How the points are linked:
BR w TT
BR g JL
BR n DM
BR c TN
BR s BD
BR v DG
BR m NR
BD w PG
BD g TB
BD n TR
BD c FS
BD s BR
BD v DQ
BD m JM
NQ w RL
NQ g TN
NQ n NM
NQ c JL
NQ s NJ
NQ v RJ
NQ m QF
HC w NF
HC g DZ
HC n HH
HC c RP
HC s MN
HC v LC
HC m FJ
HJ w BF
HJ g SG
HJ n QJ
HJ c ZB
HJ s QD
HJ v NG
HJ m PC
RR w PN
RR g GF
RR n FS
RR c TR
RR s MM
RR v MQ
RR m QC
RJ w BM
RJ g QH
RJ n RT
RJ c ZL
RJ s LL
RJ v NQ
RJ m SJ
RZ w QM
RZ g DM
RZ n JL
RZ c NM
RZ s SM
RZ v NB
RZ m LS
FF w LM
FF g HG
FF n PJ
FF c SR
FF s BG
FF v FQ
FF m LQ
ZM w SB
ZM g PR
ZM n CJ
ZM c DD
ZM s FR
ZM v ZH
ZM m JZ
NM w SC
NM g MM
NM n NQ
NM c RZ
NM s GF
NM v RT
NM m ZD
ZD w TH
ZD g LC
ZD n QF
ZD c LS
ZD s QP
ZD v DZ
ZD m NM
NG w DM
NG g QM
NG n TT
NG c ZS
NG s BZ
NG v HJ
NG m TD
DD w LD
DD g QQ
DD n LB
DD c ZM
DD s CC
DD v MD
DD m RM
DT w LC
DT g TH
DT n CL
DT c TD
DT s JP
DT v NF
DT m ZS
FR w HH
FR g ZQ
FR n NF
FR c CC
FR s ZM
FR v CL
FR m DJ
NB w SG
NB g BF
NB n ZL
NB c RT
NB s LQ
NB v RZ
NB m BG
BC w TN
BC g RL
BC n ZS
BC c TT
BC s NL
BC v DJ
BC m CL
MB w LH
MB g HN
MB n BS
MB c JF
MB s QR
MB v CQ
MB m QB
QD w DR
QD g HD
QD n RM
QD c PP
QD s HJ
QD v BZ
QD m LB
SM w BP
SM g TR
SM n TB
SM c GF
SM s RZ
SM v LQ
SM m FQ
TR w BZ
TR g SM
TR n BD
TR c RR
TR s DM
TR v DR
TR m QT
RP w PC
RP g BG
RP n TP
RP c HC
RP s HG
RP v BH
RP m BF
LS w BS
LS g BH
LS n LH
LS c ZD
LS s FQ
LS v BG
LS m RZ
BN w ZN
BN g MQ
BN n LL
BN c LQ
BN s RT
BN v GF
BN m SR
MN w CJ
MN g SR
MN n SB
MN c HG
MN s HC
MN v QC
MN m MQ
FJ w ZB
FJ g RT
FJ n QH
FJ c BF
FJ s MQ
FJ v MM
FJ m HC
ZQ w SJ
ZQ g FR
ZQ n JD
ZQ c CQ
ZQ s PR
ZQ v JF
ZQ m BM
TT w BR
TT g QB
TT n NG
TT c BC
TT s PG
TT v QJ
TT m HN
LH w MB
LH g NR
LH n LS
LH c QF
LH s QS
LH v HQ
LH m JL
DP w SR
DP g CJ
DP n PR
DP c LM
DP s JD
DP v LJ
DP m ZN
SB w ZM
SB g GQ
SB n MN
SB c LD
SB s HH
SB v FG
SB m TJ
QS w QR
QS g JM
QS n FQ
QS c FP
QS s LH
QS v PJ
QS m TB
JL w QB
JL g BR
JL n RZ
JL c NQ
JL s TB
JL v ZL
JL m LH
NF w HC
NF g JD
NF n FR
NF c PC
NF s CJ
NF v DT
NF m ZB
HQ w CQ
HQ g TP
HQ n BG
HQ c SJ
HQ s PJ
HQ v LH
HQ m ZL
ZB w FJ
ZB g CD
ZB n DJ
ZB c HJ
ZB s PP
ZB v ZS
ZB m NF
PP w MQ
PP g ZN
PP n JZ
PP c QD
PP s ZB
PP v PN
PP m CJ
NJ w SQ
NJ g FS
NJ n GF
NJ c TB
NJ s NQ
NJ v LL
NJ m FP
HD w LQ
HD g QD
HD n NS
HD c ZN
HD s SG
HD v BP
HD m LM
JF w QF
JF g CL
JF n TH
JF c MB
JF s CP
JF v ZQ
JF m RL
TH w ZD
TH g DT
TH n JF
TH c BS
TH s LJ
TH v JD
TH m SC
HZ w ZL
HZ g QJ
HZ n SG
HZ c BM
HZ s NS
HZ v QB
HZ m CQ
PN w RR
PN g MS
PN n NL
PN c BZ
PN s ZS
PN v PP
PN m JP
FP w CP
FP g FG
FP n QP
FP c QS
FP s QF
FP v GQ
FP m NJ
PG w BD
PG g BL
PG n BZ
PG c NL
PG s TT
PG v RM
PG m MD
ZN w BN
ZN g PP
ZN n MP
ZN c HD
ZN s CD
ZN v MS
ZN m DP
MS w GF
MS g PN
MS n SQ
MS c BP
MS s SC
MS v ZN
MS m LJ
CF w BG
CF g PC
CF n CQ
CF c JD
CF s LM
CF v BS
CF m SG
LD w DD
LD g PJ
LD n HG
LD c SB
LD s TP
LD v JM
LD m DQ
GQ w PR
GQ g SB
GQ n SR
GQ c PJ
GQ s SJ
GQ v FP
GQ m LL
ZS w MM
ZS g SC
ZS n BC
ZS c NG
ZS s PN
ZS v ZB
ZS m DT
MM w ZS
MM g NM
MM n TN
MM c DM
MM s RR
MM v FJ
MM m LC
LL w MP
LL g TJ
LL n BN
LL c JJ
LL s RJ
LL v NJ
LL m GQ
QC w JP
QC g QP
QC n FG
QC c QT
QC s LC
QC v MN
QC m RR
DR w QD
DR g LQ
DR n DQ
DR c MQ
DR s BF
DR v TR
DR m HG
TB w BL
TB g BD
TB n SM
TB c NJ
TB s JL
TB v JJ
TB m QS
LJ w QP
LJ g JP
LJ n CP
LJ c QL
LJ s TH
LJ v DP
LJ m MS
JZ w TJ
JZ g MP
JZ n PP
JZ c RM
JZ s DJ
JZ v NL
JZ m ZM
DM w NG
DM g RZ
DM n BR
DM c MM
DM s TR
DM v BF
DM m BH
FS w NL
FS g NJ
FS n RR
FS c BD
FS s TN
FS v TJ
FS m FG
QP w LJ
QP g QC
QP n FP
QP c FQ
QP s ZD
QP v SR
QP m GF
HN w NR
HN g MB
HN n TD
HN c CL
HN s MD
HN v CC
HN m TT
SJ w ZQ
SJ g HH
SJ n DZ
SJ c HQ
SJ s GQ
SJ v QF
SJ m RJ
MD w JM
MD g QR
MD n FD
MD c ZH
MD s HN
MD v DD
MD m PG
QL w FQ
QL g FD
QL n QR
QL c LJ
QL s BS
QL v LM
QL m BP
CD w RT
CD g ZB
CD n BM
CD c SG
CD s ZN
CD v SC
CD m JD
PJ w QQ
PJ g LD
PJ n FF
PJ c GQ
PJ s HQ
PJ v QS
PJ m JJ
BM w RJ
BM g DJ
BM n CD
BM c HZ
BM s MP
BM v RL
BM m ZQ
JM w MD
JM g QS
JM n QT
JM c FG
JM s NR
JM v LD
JM m BD
LC w DT
LC g ZD
LC n LT
LC c BH
LC s QC
LC v HC
LC m MM
MQ w PP
MQ g BN
MQ n TJ
MQ c DR
MQ s FJ
MQ v RR
MQ m MN
SG w NB
SG g HJ
SG n HZ
SG c CD
SG s HD
SG v QM
SG m CF
NL w FS
NL g SQ
NL n PN
NL c PG
NL s BC
NL v JZ
NL m ZH
BP w SM
BP g BZ
BP n BL
BP c MS
BP s QM
BP v HD
BP m QL
PC w RP
PC g CF
PC n CC
PC c NF
PC s LB
PC v TD
PC m HJ
HG w LB
HG g FF
HG n LD
HG c MN
HG s RP
HG v QT
HG m DR
CJ w MN
CJ g DP
CJ n ZM
CJ c LB
CJ s NF
CJ v JP
CJ m PP
SC w NM
SC g ZS
SC n RL
SC c QM
SC s MS
SC v CD
SC m TH
QH w DJ
QH g RJ
QH n FJ
QH c DG
QH s TJ
QH v TN
QH m HH
BH w TD
BH g LS
BH n NR
BH c LC
BH s QT
BH v RP
BH m DM
QM w RZ
QM g NG
QM n QB
QM c SC
QM s BP
QM v SG
QM m BS
BS w LS
BS g TD
BS n MB
BS c TH
BS s QL
BS v CF
BS m QM
QJ w DG
QJ g HZ
QJ n HJ
QJ c DJ
QJ s RM
QJ v TT
QJ m CC
LQ w HD
LQ g DR
LQ n JJ
LQ c BN
LQ s NB
LQ v SM
LQ m FF
QQ w PJ
QQ g DD
QQ n LM
QQ c PR
QQ s CQ
QQ v QR
QQ m NS
JJ w NS
JJ g DQ
JJ n LQ
JJ c LL
JJ s ZL
JJ v TB
JJ m PJ
BG w CF
BG g RP
BG n HQ
BG c DZ
BG s FF
BG v LS
BG m NB
MP w LL
MP g JZ
MP n ZN
MP c NS
MP s BM
MP v SQ
MP m PR
LB w HG
LB g LM
LB n DD
LB c CJ
LB s PC
LB v FD
LB m QD
SR w DP
SR g MN
SR n GQ
SR c FF
SR s DZ
SR v QP
SR m BN
LM w FF
LM g LB
LM n QQ
LM c DP
LM s CF
LM v QL
LM m HD
CC w TP
CC g CQ
CC n PC
CC c FR
CC s DD
CC v HN
CC m QJ
BL w TB
BL g PG
BL n BP
BL c SQ
BL s QB
BL v NS
BL m QR
CP w FP
CP g ZH
CP n LJ
CP c QR
CP s JF
CP v PR
CP m SQ
DQ w RM
DQ g JJ
DQ n DR
DQ c TJ
DQ s DG
DQ v BD
DQ m LD
QB w JL
QB g TT
QB n QM
QB c RL
QB s BL
QB v HZ
QB m MB
NR w HN
NR g LH
NR n BH
NR c LT
NR s JM
NR v TP
NR m BR
QF w JF
QF g LT
QF n ZD
QF c LH
QF s FP
QF v SJ
QF m NQ
DZ w JD
DZ g HC
DZ n SJ
DZ c BG
DZ s SR
DZ v ZD
DZ m RT
GF w MS
GF g RR
GF n NJ
GF c SM
GF s NM
GF v BN
GF m QP
BZ w TR
BZ g BP
BZ n PG
BZ c PN
BZ s NG
BZ v QD
BZ m FD
RT w CD
RT g FJ
RT n RJ
RT c NB
RT s BN
RT v NM
RT m DZ
HH w FR
HH g SJ
HH n HC
HH c TP
HH s SB
HH v LT
HH m QH
FG w ZH
FG g FP
FG n QC
FG c JM
FG s LT
FG v SB
FG m FS
PR w GQ
PR g ZM
PR n DP
PR c QQ
PR s ZQ
PR v CP
PR m MP
SQ w NJ
SQ g NL
SQ n MS
SQ c BL
SQ s RL
SQ v MP
SQ m CP
BF w HJ
BF g NB
BF n DG
BF c FJ
BF s DR
BF v DM
BF m RP
QT w FD
QT g FQ
QT n JM
QT c QC
QT s BH
QT v HG
QT m TR
TD w BH
TD g BS
TD n HN
TD c DT
TD s FD
TD v PC
TD m NG
RM w DQ
RM g NS
RM n QD
RM c JZ
RM s QJ
RM v PG
RM m DD
ZL w HZ
ZL g DG
ZL n NB
ZL c RJ
ZL s JJ
ZL v JL
ZL m HQ
DG w QJ
DG g ZL
DG n BF
DG c QH
DG s DQ
DG v BR
DG m TP
JD w DZ
JD g NF
JD n ZQ
JD c CF
JD s DP
JD v TH
JD m CD
FD w QT
FD g QL
FD n MD
FD c JP
FD s TD
FD v LB
FD m BZ
NS w JJ
NS g RM
NS n HD
NS c MP
NS s HZ
NS v BL
NS m QQ
LT w CL
LT g QF
LT n LC
LT c NR
LT s FG
LT v HH
LT m TN
CQ w HQ
CQ g CC
CQ n CF
CQ c ZQ
CQ s QQ
CQ v MB
CQ m HZ
TN w BC
TN g NQ
TN n MM
TN c BR
TN s FS
TN v QH
TN m LT
ZH w FG
ZH g CP
ZH n JP
ZH c MD
ZH s CL
ZH v ZM
ZH m NL
DJ w QH
DJ g BM
DJ n ZB
DJ c QJ
DJ s JZ
DJ v BC
DJ m FR
RL w NQ
RL g BC
RL n SC
RL c QB
RL s SQ
RL v BM
RL m JF
TP w CC
TP g HQ
TP n RP
TP c HH
TP s LD
TP v NR
TP m DG
CL w LT
CL g JF
CL n DT
CL c HN
CL s ZH
CL v FR
CL m BC
FQ w QL
FQ g QT
FQ n QS
FQ c QP
FQ s LS
FQ v FF
FQ m SM
TJ w JZ
TJ g LL
TJ n MQ
TJ c DQ
TJ s QH
TJ v FS
TJ m SB
JP w QC
JP g LJ
JP n ZH
JP c FD
JP s DT
JP v CJ
JP m PN
QR w QS
QR g MD
QR n QL
QR c CP
QR s MB
QR v QQ
QR m BL

The rows follow the links: the fewer symbols apart two points are, the more alike their rows tend to be.

Row, then point:
[ 35, -30, -13,  26, -30,  12, 100,   8,  20,  36,  -8,  -2,  21, -37, -47, -16,  24, -28,  23, -28, -66, -13,   6,  -8,  14, -33, -10,  33,  34,  72, -18, -32, -91, -40,   8,  29,  -8,   5,   5,  63,  15, -31, -11, -79,   9,  10, -14,  10, -57,  32, -33,  35,   9]: JF
[ 31,   5,  75,   1,  22, -30, -18,  16,  31, -22,   6, -39,  27,  30,  42,   1,  11,  20, -18, -50,  42,   0, -29,  -6, -18,   6, -34, -12, -10, -32, -24, -14,   9,  13,  61,  -8, -14,  79, -50,  83, -24,  59,  11,  -4, -35, -11, -30, -24,  17,  61, 109,   2,  -4]: GF
[ 27, 103, -40,   3, -47, -45,  38,  16, -22,  -1,   7,   0,  18, -17,  67,  12, -44, -54,  -6, -70,  -7,  -1, -30, -33,   6, -65, -24, -62,  12,  32, -19,  37, -15, -28,  -3, -38, -34,  48,  11,  21, -13, -28, -12, -74,  22,   4, -58,  11, -21,  26, -16,  55,  28]: PR
[-58, -55, -45,   8,  52,  68, -38,   5,  18,  17,   1, -28, -41,  22, -42, -33, -16,  30,  12,  34, -34,  10,  43,   0, -11,  18,  41, -19, -22, -40,  32,  -2,  -5,   3, -33, -57,  18, -53,  23, -77,  24, -10,  22,  64,  24,   9,  47,  15,  37, -43, -59, -36,  12]: HJ
[  8,  12,  76, -21,  21, -25, -92, -47, -17, -27,  14,  10,   5, -18,  42, 106,  15,  20, -28,  25,  51, -28, -46,  38, -18,   0, -13,  -1,  -9, -31, -20,  13,  62,  54,  14,  62,   4,  -6, -14,  -4,  -5, -11,  31,  59,  12,  -3,  44,  -1,  32, -23,  13, -30, -54]: BD
[  -8, -110,   11,   -9,   55,   11,   18,    2,   60,   48,   -7,  -53,  -71,   -1,  -19,  -32,   22,   -6,    4,    7,  -18,  -17,   29,    0,  -22,  -25,   -9,   23,    3,  -30,   13,  -44,  -80,  -39,   39,  -31,   15,  -58,   14,   20,   55,   20,   56,   38,    6,   -1,   23,    3,   13,   47,  -24,  -12,  -52]: ZS
[-24,   6, -45, -17,  74, -17, -95, -37,  -5,  -3,  12, -26, -41,  23,  40,  12, -36,  -5, -12,   6,  47,   0,  -3,  25,  -7, -10,  38, -88, -34, -62,   3,  49,  74,  16,   1, -54,   5, -14,  13, -57, -14,  -6,  20,  55,  22,  11,  30,  23,  61, -39, -30, -32, -16]: QD
[  55,   38,   17,   18,    1,   -6,  -18,  -38,   -6,  -23,    9,   41,   43,  -52,   12,   63,  -33,    6,    5,  -23,   30,    1,  -45,   51,   37,   -3,   21,  -50,  -21,   41,  -51,   54,   26,   14,   -9,   78,   -7,   57,  -29,   29,  -36,  -28,  -20, -101,   -7,   36,  -12,   39,  -27,  -26,  -22,   13,   35]: QR
[ 59, -21,  39,  18,  68, -24, -27,  21,  59,   8,   9, -76,  -8,  17,  21,  -7, -18,  11,  -9, -67,  15,  -2, -14,  18, -16, -36, -23, -84, -15, -29, -39,  11, -30, -38,  52, -35,  -6,  63, -25,  60, -21,  19,  28, -44,   8,  -5, -44,   8,  15,  73,  61,  -2, -17]: MS
[  21,  -80,   20,   18,   58,   37,   45,   46,   78,   25,   -8,  -89,    4,    6,  -66,  -49,   -4,   16,   13,  -27,  -42,   14,   20,    7,  -28,  -10,   -7,  -12,   12,  -15,  -10,  -52, -101,  -40,   18,  -36,    9,   15,  -22,   33,    2,   15,   34,  -23,   -1,    0,    0,   23,    3,   49,   27,   -9,    4]: SC
[-23, -88, -33,  18,  45,  -9,  61, -38,  24,  45,  -6,  17, -88, -14, -55, -25,  42, -57,  17,  28, -10, -30,  34,   4,  24, -14,   3,  22,  15,  29,  24, -19, -51, -57,  35,   4,  15, -46,   8,  36,  47,  11,   1, -18,  -1,  -4, -27,  -8, -32,  32, -72,  18, -21]: DT
[ 20,  79,  40,   4, -38,  11, -59,  45, -10, -38,  20, -17,  78,  12,  46,  25, -37,  56, -11, -40,  14,  15, -19,  -3, -40,  12,   0, -50,   5, -39, -25,  30,  62,  43,  -7,  11, -23,  54, -20, -46, -47, -20,   8,  27,  15,  11,  26,   4,  42, -31,  69, -27,  27]: JJ
[-46, -88,  31, -35,  36,  15,  16,  -2,  42,  31, -20, -36, -43,  30, -18, -32,  71,  20,  -8,  43,  -1,   4,  18, -14,  10,  19, -28,  69,   9, -25,  10, -67, -29, -22,  26, -29,  26, -31,  -8,  36,  43,  57,  17,  64, -17, -32,  23, -32,   3,  52,  44, -17, -50]: MM
[-71, -21, -65,  -7, -34, -24,  51,  10, -24,   3, -40,  43, -58,  37, -13, -70,  53, -36,   8,  34,  -8,   4,  39, -45,  13,  22, -20,  72,   3,  17,  57, -30, -10, -25,  -2, -34,   1, -51,   9,  -5,  37,  33, -27,  41, -37, -39, -29, -55, -22,  25,  -8,  19,   0]: HC
[ -6,   5,  -2, -15,  20, -91, -15, -48, -10,  -4, -15,  54, -60,  20,  37,  28,  46, -59, -20,  28,  77, -33, -38,   1,  20,  -4, -52,  26, -13,   9,   7,  10,  49,  -4,  49,   1, -11,  -1, -36,  65,  22,  42, -28,   1, -47, -35, -50, -52, -10,  50,  25,  37, -50]: QC
[-15,  -7, -62,  34, -10,  66,  52,   6, -11,  -5,   0,  32, -13,  33, -59, -81, -38,  23,  44,  -1, -43,  41,  45,   4,  36,  51,  53,  -8, -23,  19,  19,  22, -15, -22, -40,  10,  20,  -6,   2, -45, -33,  -3, -29, -63,   8,  27, -27,  25, -15, -72, -35,  19,  78]: CF
[ 52,  20,  34,  20,  -4, -17, -33, -23, -24, -61,  11,  59,  17,  -7, -11,  34,  -2,  13,   5, -15,  57,  -7, -26,  38,  19,  61,   5, -16, -13,   9, -21,  66,  76,  15,  34,  85,  18,  43, -56,  16, -54,  11, -35, -72, -52,   1, -63, -21,  23, -30,  44,  34,  38]: FQ
[  6, -10, -19,  -3,  60, -77,  -1, -50,  11,  -3,   6,  30, -79,  -1,  32,  20,  22, -76,  -3,   1,  64, -50, -23,  12,  18, -49, -40, -54,   8,  27,  -2,  33,  22, -48,  69,  -7, -14, -19, -11,  59,  25,   7, -10, -19,  -6,   1, -61,  -6,  -3,  46, -39,  36, -49]: JP
[  3,  -6,  -5,  18,  -2,  81,  25,  44,  10,  21,  19, -48,  54,  -8, -40, -40, -55,  59,   2, -18, -78,  39,  25,   0, -15,  -4,  46,  -7,  -8, -18,  -2,  -8, -44,  18, -66, -15,   0,  10,  16, -65, -15, -44,  27,  19,  33,  39,  59,  38,   3, -53, -23, -38,  44]: HZ
[ 34,  58, -57,   5,   0, -19, -10,   6, -35, -38,   8,  39,  -4,  10,  18, -20, -47, -15,  15, -28,  30,  18,   2,   4,  22,  16,  38, -86, -24,  -2, -14,  82,  56,  -7,  -9, -16,   5,  43, -14, -23, -48,  -8, -31, -65,  -3,  23, -60,  22,  13, -45, -19,  15,  80]: LM
[ 43,  78,  -8,  -3,  -2, -14,  -5,  36,  16,  -5,  10, -58,  45,   0,  74,   5, -60, -12, -28, -86,  -3,   9, -36, -28, -18, -74, -21, -87,  16, -23, -29,   4, -34, -16,  14, -86, -28,  61,  24,   4,   3, -25,  30, -13,  50,   1,  -2,  22,  11,  41,  28,  -7,  11]: MP
[-34, -78,  -1,  10,  10,  35,  -6, -38,  -6,  -8,  18,  59, -37,  -2, -69,  -5,  52,  16,  19,  70,  14,  -2,  40,  36,  22,  85,  26,  74,   9,  26,  10,   8,  26,  12,   3,  75,  32, -58,  -7, -13,   6,  11, -25,  -3, -35,   0,  -6, -29,  -5, -48, -33,  14, -10]: BH

Each walk starts at a row. The symbols on each line, taken left to right, move it on to the next point.
Each answer is a row, close to the row of the point it stands for.
start [ 19,   4,  -5,  -2, -18,  52,  61,  61,  28,  26,  -5, -86,  42,   5, -12, -50, -45,  13, -14, -47, -72,  11,  19, -42, -31, -43,  -3,  -6,  22,   2,   8, -48, -90, -26, -31, -68,   1,   7,  32, -23,  24, -24,  21,  -1,  27,  19,  25,   9, -21,  22,  -3,  -4,  14]
s s n g v s n [ 21, -14,  44,  -9,  49, -56, -26, -31,  38,  45,   5, -36, -12, -18,  64,  93,   3, -34, -19, -10,  26, -48, -56,  18, -21, -84, -35, -35,  15, -19, -51,  -4, -22,  -5,  36, -26, -28,   6,   8,  42,  34,  -8,  41,  23,  12,  -5,  27,   8,  21,  56, -11, -17, -76]
w m m w n c n [  4,  -3,  43,  -7,  58,  -9, -90, -50,  23,   4,  12,  -6,   2, -42,  49,  96, -13,   1,  -8,  17,  41, -28, -49,  46,  11, -41,  22, -50, -18, -30, -34,  31,  37,  39,  10,  16, -12,   1,  10,  -6,  12, -33,  43,  33,  36,  28,  67,  38,  35, -28, -35, -48, -57]
start [ 39,  91, -32,  16, -13,  -8,  -8,  -8, -40, -22,  13,  48,  45, -19,  17,  19, -64, -17,  10, -22,  11,  12, -27,   4,  22, -26,  28, -64, -14,   9, -18,  63,  34,  27, -26,  11, -14,  47,  11, -30, -43, -42, -26, -53,  23,  28, -11,  37, -26, -50, -44,  17,  55]
s w g c g n c [-21,  18, -22,  20, -56,  49,  45,  22, -34, -36,   5,  45,  11,  18, -70, -77,  -5,  39,  31,   4, -22,  45,  56,  -2,   5,  90,  26,  37,   0,  16,  30,  12,  26,  -4, -45,  30,  31,  -7,  -2, -41, -39,  -8, -37, -26, -23,  14, -43, -10,  -5, -63,  14,  10,  86]
n v w w v m [  4,   6,  23,  11, -36,  80,  12,  50, -25, -17,  16, -31,  70, -12, -30, -38, -17,  79,   3, -10, -67,  40,  24, -16, -38,  47,  19,  25,   0, -10,  -3, -22, -22,  34, -68,  15,   8,   8,  19, -52, -14, -21,  14,  36,  12,  18,  48,  16,   7, -34,  38, -30,  57]
start [-26,  90, -22, -27, -48, -68,   1, -19, -52,   2, -20,  61, -18,  11,  89,  28,  39, -68, -18,  -4,  29,  -8, -39, -51,  18, -36, -47,  24,  12,  20,  16,   1,  36,  16,   0, -27, -18,   5,  13,  19,  21,   4, -30,  32,  -7, -38, -24, -30,  -9,  27,  -3,  35, -41]
v c c c m n s w [ -19, -119,   12,   -5,   75,   49,  -24,  -33,   58,    8,   -8,  -33,  -41,  -15,  -76,   -4,   17,   35,   17,   49,    2,  -18,   43,   45,    4,   33,   44,    8,  -21,  -27,    4,  -20,  -22,   -1,   -1,   16,   23,  -68,    6,  -28,    9,   -1,   38,   38,   16,   16,   57,   21,   16,  -36,  -52,  -37,  -21]
w w v n m m n n [-49, -29, -12, -11,  13,  64, -10,   6,   8,  45,   0, -30,   2, -11,  -5,   5, -29,  30, -12,  39, -41,   6,  21,  -3,   0, -16,  31,   3,   3, -20,  24, -13, -18,  26, -56,  -9,  11, -72,  52, -96,  17, -42,  25,  64,  50,  17,  88,  44,  -1, -61, -65, -40,  -1]
start [ -8,  38, -16, -25,  20, -14, -72, -28, -20,  -4,  20,  -7,  13, -13,  73,  64, -43,  -8, -16,  13,  20,  -9, -20,   7, -13, -43,  25, -74, -10, -43,  -2,  33,  53,  43, -20, -32, -17,  12,  42, -66, -13, -22,  26,  52,  41,  14,  61,  37,  35, -45, -37, -32, -28]
m g m w c m n m [ 24,  74,  14, -18, -12, -35, -18,  41,  10, -31,  -5, -54,  27,  56,  53, -48,  -3,  12,  -6, -60,  26,  22, -13, -41, -12, -21, -31, -44, -16, -52,   5, -19,  19,  -5,  14, -71, -16,  65, -22,   8, -21,  40,   3,  30, -21, -23, -27, -21,  25,  46, 103,   2,  18]
s m s v g v c [-36,  49, -37, -18, -11, -42, -62, -31, -63, -40,   0,  92, -43,   1,  40,  19,  11, -18,  -7,  23,  52, -12,  14, -11,  22,  37,   2, -24, -20, -14,   7,  67, 115,   7,  -1,  14,   7, -28,  -1, -37, -23,  -9, -37,  26, -25, -11, -36, -28,  33, -56,  -7,   9,  13]
start [ 26, -37,  72,  15, -16,  76,  11,  32,  28,  -8,   8, -27,  82, -32, -62,   6,  16,  72,   5,   3, -40,  14,  13,  41, -33,  51,  26,  65,   0,  -1, -14, -33, -20,  31, -29,  69,  16,  16,   2, -10, -22,  -9,  21,  10,   0,  23,  42,   1,   4, -22,  46, -25,  17]
g m s n g w s [ 28, -59, -18,  33,  33,  52,  44,  -2,  16,   0,   5,  24,  12,  -5, -89, -45, -12,  19,  48,   5, -27,  10,  35,  38,  42,  41,  63,   3, -11,  41,  -1,  32, -32, -10,  -5,  69,  29,  -3, -26,  14, -36,   6, -17, -89, -19,  37, -24,  31, -22, -36, -44,  15,  52]
c v n m w [-11,   6,   6,  10, -58,  32,  63,  61,  -2,  10, -14, -59,  68,  23,  -5, -56,   0,  22, -22, -32, -69,  34,  12, -53, -34, -12, -23,  71,  15,  -1,  14, -71, -64,  15, -27, -52,   1,  22,  11,  -2,  -3,  20,  19,  28,   7, -16,  17, -14, -18,  34,  68, -13,   1]
start [-47, -68, -13,  13,   3, -15,  38, -25,   4,  18, -22,  41, -64,  23, -34, -34,  81, -27,   5,  52,  -1, -27,  13,  -7,  35,  28, -27,  91,   6,  22,  40, -55, -16, -24,  33,  15,   7, -64, -18,  46,  46,  33, -33,  -4, -26, -30, -29, -46, -32,  43,  -1,  24, -38]
v c w g c c s n g [-27,  66, -61, -11,   2, -34, -43, -40, -40,  -8,  18,  61, -14, -20,  48,  44, -31, -38, -17,  13,  26, -20, -45,  10,  36, -36,  25, -45, -14,  17,  -1,  67,  70,  21, -22,   0, -17, -11,  25, -53, -18, -44, -21,   3,  33,  11,  11,  19,   6, -50, -96,  -4,  -6]
m v w c v c n [-37,  25,  12, -37,  19, -16, -95,   1, -32, -31,  13,  -3, -28,  28,  43,  25,  -1,  22, -23,  17,  62,   1, -13,   4, -32,  15,   4, -26, -13, -61,  11,  32, 104,  36,  11, -12,   0,  -5,   0, -54, -28,  17,  17,  87,  -7, -22,  14, -14,  85, -53,  23, -24,  -9]
start [-50, -11,   8, -10, -25,  58, -15,  11, -20,  18,   5,   2,  12,   5, -17,  12,   3,  46,   1,  53, -51,  21,  21,   5, -35,  15,   7,  53,  11, -19,  15, -38,   8,  43, -55,  10,   8, -62,  42, -91,  16, -19,  20, 105,   5,   0,  74, -12,  22, -44, -10, -44, -10]
n n n v g w g g [ 34, -87,  32,  13,  68,  73,  -9,  14,  65,   2,  15, -48,  22,  -5, -91, -30, -22,  57,  34,   5, -34,  26,  32,  39,   1,  32,  59,  -8, -12, -20,  -5,   4, -54,   2,   6,  23,  32,   8, -12, -13, -41,  -1,  32, -34,   0,  30,  30,  41,  18, -27,   0, -29,  34]
s c g n n c v g [  21,   27,   -9,    0,   38,   10,  -56,    3,    8,  -35,   24,  -59,   17,   28,   31,  -16,  -65,   39,   12,  -38,   13,   31,  -15,    5,    3,   -6,   27, -102,  -32,  -68,   -2,   63,   24,   28,   -9,  -43,    6,   56,   -1,  -50,  -56,  -17,   23,  -11,    6,   38,   -6,   46,   49,  -42,   17,  -37,   55]
